Each row is followed by its class.
[ 1.23  3.69  0.84  2.15  2.31 -0.34 -1.83  1.00  0.98 -3.02  1.71 -1.03
  2.31  3.96 -2.55 -4.05  2.39  3.06 -3.12  0.73  0.07 -1.18 -0.04 -1.21
 -0.30 -1.38 -0.20 -2.54  5.46  2.76  3.52 -1.04 -0.16] : (85)
[ 0.12  2.41  0.45  0.85  0.94 -0.15 -1.25  0.63 -1.63 -2.05  0.83 -1.08
 -1.98  3.30 -0.91 -2.80  2.59  2.86 -3.64 -0.17  1.49  2.34 -1.54 -0.81
  0.18 -1.12  0.28 -1.87  4.34  1.53  3.04 -0.88 -2.25] : (78)
[-0.82  1.89  0.21  0.03 -0.37  2.51  0.17  0.38 -1.29 -0.50  0.06 -0.50
 -1.81  3.23 -0.45 -1.13  1.79 -0.86 -2.79 -0.46  1.15  2.62 -0.54 -0.88
  1.48 -1.29  0.44 -0.34  1.91 -0.28  0.50  0.11 -2.21] : (85)
[-0.76  2.15  1.14 -1.09 -0.61  0.52 -0.44  0.56 -3.14 -1.08 -0.14 -1.71
 -3.41  3.77 -0.18 -2.83  1.53 -0.89 -3.35 -0.64  0.24  3.10 -0.75 -0.78
  1.56 -1.48  0.10 -0.55  3.21  0.89  1.60 -0.68 -2.59] : (85)
[-0.48  0.85  1.52 -0.19  0.07 -1.40 -0.98  0.30 -1.17 -3.07  0.58  2.17
 -1.96  2.09 -0.92 -2.54  0.39 -1.64 -3.76  0.10  1.54  3.82 -0.52  0.76
  1.72 -4.97  0.62 -0.71  6.41  3.27  1.13  0.99 -2.46] : (78)
[-1.48  2.18  2.29 -0.88 -0.61  0.29  0.89 -0.34 -2.88 -0.50 -0.27 -2.07
 -4.48  3.38  0.47 -1.46  1.98 -0.69  2.94 -0.53  1.50  3.55 -1.01 -0.76
  2.12 -1.43  0.47 -0.99  0.48  1.52  1.58  0.64 -3.78] : (85)
[-0.19  2.79 -0.14  0.29 -0.12  1.03  1.86  0.84 -2.35 -2.28  0.97 -1.00
  0.40  2.52 -0.91 -2.38  2.88  0.00 -3.08 -0.23  1.07  1.94 -0.21  0.06
  0.18 -1.81  0.22  0.61  3.99 -0.70  0.18 -2.67  0.48] : (78)
[-0.80 -2.09  0.60 -0.30 -0.02  0.72 -0.28  0.78 -3.63 -1.15 -0.12 -1.94
 -3.98  3.65 -0.51 -1.93  2.33 -1.29 -4.77 -1.30  0.65  4.38 -1.77 -1.11
  1.23 -2.43 -0.73 -0.44  2.87  0.04  0.50  1.05 -3.65] : (78)
[-0.24 -0.93 -0.59  0.75  0.74  2.36 -0.06  1.46 -2.71 -1.40  0.11 -1.86
 -1.63  4.44 -1.34 -1.54  3.39  1.55 -2.20 -1.08 -1.25  2.05 -1.81 -1.33
 -0.05  0.96 -2.01 -0.75  2.87 -0.69  2.16  0.35 -1.83] : (78)
[-0.40  3.39  1.60  0.79  0.88 -0.16 -0.63  0.58 -1.14 -1.16  0.98 -1.37
 -1.46  2.91 -0.11 -1.69  1.80  0.09 -1.84 -0.01  0.84  1.32 -0.53 -0.27
  1.61 -2.03  0.19 -1.38  2.79  2.48  2.17 -0.88 -1.54] : (85)
[-0.90  3.26  0.54  0.33 -0.27  0.59  0.08  0.22 -3.36 -1.35  0.33 -1.32
 -2.22  4.29 -0.91 -2.26  1.86 -0.35 -3.83 -0.56  1.00  2.12 -0.18 -0.76
  1.02 -1.88  0.12 -0.41  2.68  0.05  1.42 -1.14 -2.41] : (85)
[-1.16 -0.22  0.39 -0.33 -0.35  1.81 -0.18  0.40 -2.08 -1.11  0.19  0.66
 -2.92  3.98 -0.68 -1.74  2.25 -1.72 -3.87 -0.35  0.93  4.57 -1.30 -0.29
  1.34 -3.14  0.08 -0.54  4.18  1.35  1.16  1.56 -3.99] : (78)
[-1.39  3.01  1.14 -0.14  0.00  0.92  0.50  1.42 -2.74 -0.97  0.31 -2.10
 -3.49  5.24  0.26 -1.48  2.64 -1.48 -3.92 -1.29  1.60  3.06 -0.78 -0.91
  1.41 -2.83  0.02 -0.47  1.75  1.59  1.36  1.63 -3.08] : (85)
[-0.46  2.50  2.02 -0.44 -0.02 -0.36 -0.38  0.14 -1.14 -1.38 -0.17 -0.49
 -3.94  2.02 -0.45 -1.69  1.18  0.36 -2.87  0.06  0.65  0.84 -0.92 -0.31
  1.52 -0.86  0.18 -0.73  1.56  2.36  1.93 -0.79 -2.77] : (85)
[-0.36 -0.41 -0.28 -0.07 -0.96  0.50 -0.22  0.39 -2.02  0.06 -0.55 -0.94
 -3.58  1.99  0.54 -0.87  0.86 -0.88 -1.65 -0.70  0.15  2.22 -0.35 -0.92
  1.43 -0.51 -0.11 -0.42  0.79 -0.66  0.67  0.06 -3.09] : (85)
[-1.43  4.46  1.93  0.67 -0.34 -0.88  1.11 -0.19 -2.68 -2.12  0.83 -1.99
 -3.20  3.11 -0.46 -2.70  1.30  0.31 -4.30 -0.44  1.41  2.03 -0.54 -0.55
  1.33 -2.48  0.19 -0.98  1.91  1.30  1.64 -1.35 -2.50] : (85)
[-0.27  3.94  1.64  2.06  0.56 -0.78 -1.56 -0.94 -3.55 -2.44  0.42 -1.73
 -2.56  3.58 -1.31 -3.42  1.83 -0.34 -4.35 -0.18 -0.22  2.57 -1.23 -0.74
  2.16 -2.00 -0.33 -1.77  5.63  1.84  1.92 -3.15 -2.01] : (85)
[-0.09  1.47 -0.52  0.68  0.94  0.69  0.16  0.16 -2.42 -1.37  0.33 -1.07
 -1.48  2.94 -0.83 -1.48  3.31  0.23 -2.74 -0.41  0.28  2.12 -0.83 -0.19
  0.72 -0.22  0.40 -0.96  3.19 -0.65  1.03 -0.41 -1.49] : (78)
[-0.57  1.07  0.05  0.58  0.05  0.92 -1.52  0.14 -3.05 -0.99  0.62 -1.75
 -2.90  3.78  0.09 -2.19  1.68 -0.41 -3.00 -1.11  0.91  2.92 -0.99 -0.36
  0.61 -1.36 -1.75 -0.34  2.38  0.46  1.37  0.14 -3.02] : (85)
[-0.11  1.37  1.96  0.96 -0.07  0.16 -0.15  1.06 -1.37 -0.63  0.36 -1.25
 -0.99  3.74 -0.42 -1.32  1.78  0.87 -2.85 -0.56  0.60  1.75 -0.60 -0.06
  0.26 -1.17 -0.30 -1.20  3.22 -0.97  2.49  0.41 -2.72] : (85)
